[[105 115 100]
 [148 112 152]
 [106 157 106]]
=>
[[105 148 106]
 [115 112 157]
 [100 152 106]]

[[113 149 152 122 109 122 122 144 153]
 [155 102 105 153 153 152 152 102 106]
 [143 117 121 145 139 145 145 115 123]]
=>
[[113 155 143]
 [149 102 117]
 [152 105 121]
 [122 153 145]
 [109 153 139]
 [122 152 145]
 [122 152 145]
 [144 102 115]
 [153 106 123]]

[[120 127 107 114 123 121 108 131 133 123]
 [144 127 141 115 139 124 133 151 135 124]]
=>
[[120 144]
 [127 127]
 [107 141]
 [114 115]
 [123 139]
 [121 124]
 [108 133]
 [131 151]
 [133 135]
 [123 124]]

[[120 123 120 113 116 133 131]
 [109 155 141 132 131 118 146]]
=>
[[120 109]
 [123 155]
 [120 141]
 [113 132]
 [116 131]
 [133 118]
 [131 146]]

[[114 117 135 127 138 118]
 [120 125 124 127 130 123]
 [125 129 127 130 145 123]
 [126 118 117 125 106 118]]
=>
[[114 120 125 126]
 [117 125 129 118]
 [135 124 127 117]
 [127 127 130 125]
 [138 130 145 106]
 [118 123 123 118]]

[[133 129 131 123 125 126 129 141 127 116 121 129]
 [123 125 124 135 129 129 125 122 128 125 137 125]
 [128 125 133 145 128 129 120 131 126 124 137 128]
 [127 129 125 124 123 130 127 131 129 140 130 129]
 [129 131 129 130 130 127 124 131 128 130 124 125]
 [134 128 133 130 127 125 129 137 129 151 132 130]
 [129 129 132 123 130 125 131 125 128 125 128 127]
 [120 128 127 127 129 127 122 128 128 127 128 127]]
=>
[[133 123 128 127 129 134 129 120]
 [129 125 125 129 131 128 129 128]
 [131 124 133 125 129 133 132 127]
 [123 135 145 124 130 130 123 127]
 [125 129 128 123 130 127 130 129]
 [126 129 129 130 127 125 125 127]
 [129 125 120 127 124 129 131 122]
 [141 122 131 131 131 137 125 128]
 [127 128 126 129 128 129 128 128]
 [116 125 124 140 130 151 125 127]
 [121 137 137 130 124 132 128 128]
 [129 125 128 129 125 130 127 127]]

[[149 119 152 129 115 106 118 137 103 113 105 106 106]
 [126 123 139 122 119 146 105 147 145 123 142 110 103]
 [128 142 143 138 137 110 104 110 118 130 104 126 120]
 [122 109 119 111 128 145 122 144 127 142 106 132 108]
 [115 118 147 153 145 119 115 114 131 104 109 110 107]
 [123 118 145 108 120 137 137 144 141 117 116 132 137]]
=>
[[149 126 128 122 115 123]
 [119 123 142 109 118 118]
 [152 139 143 119 147 145]
 [129 122 138 111 153 108]
 [115 119 137 128 145 120]
 [106 146 110 145 119 137]
 [118 105 104 122 115 137]
 [137 147 110 144 114 144]
 [103 145 118 127 131 141]
 [113 123 130 142 104 117]
 [105 142 104 106 109 116]
 [106 110 126 132 110 132]
 [106 103 120 108 107 137]]

[[122 128 124 118 119 127 128 103 128 129 131 110 128]
 [127 131 127 120 128 129 122 128 134 144 123 130 128]
 [129 131 128 145 138 129 123 128 126 124 126 140 130]]
=>
[[122 127 129]
 [128 131 131]
 [124 127 128]
 [118 120 145]
 [119 128 138]
 [127 129 129]
 [128 122 123]
 [103 128 128]
 [128 134 126]
 [129 144 124]
 [131 123 126]
 [110 130 140]
 [128 128 130]]

[[130 117 129 124 129 135 120 134 131]
 [127 136 122 151 121 121 121 127 135]
 [131 124 127 125 137 123 140 130 120]
 [129 129 129 128 129 127 128 127 129]
 [138 124 132 130 139 124 125 140 127]
 [124 139 129 139 128 121 136 128 131]
 [127 121 123 130 131 125 132 128 124]
 [126 122 110 133 132 124 120 128 121]
 [112 130 125 128 120 132 136 113 127]
 [133 111 127 117 125 136 116 131 128]]
=>
[[130 127 131 129 138 124 127 126 112 133]
 [117 136 124 129 124 139 121 122 130 111]
 [129 122 127 129 132 129 123 110 125 127]
 [124 151 125 128 130 139 130 133 128 117]
 [129 121 137 129 139 128 131 132 120 125]
 [135 121 123 127 124 121 125 124 132 136]
 [120 121 140 128 125 136 132 120 136 116]
 [134 127 130 127 140 128 128 128 113 131]
 [131 135 120 129 127 131 124 121 127 128]]
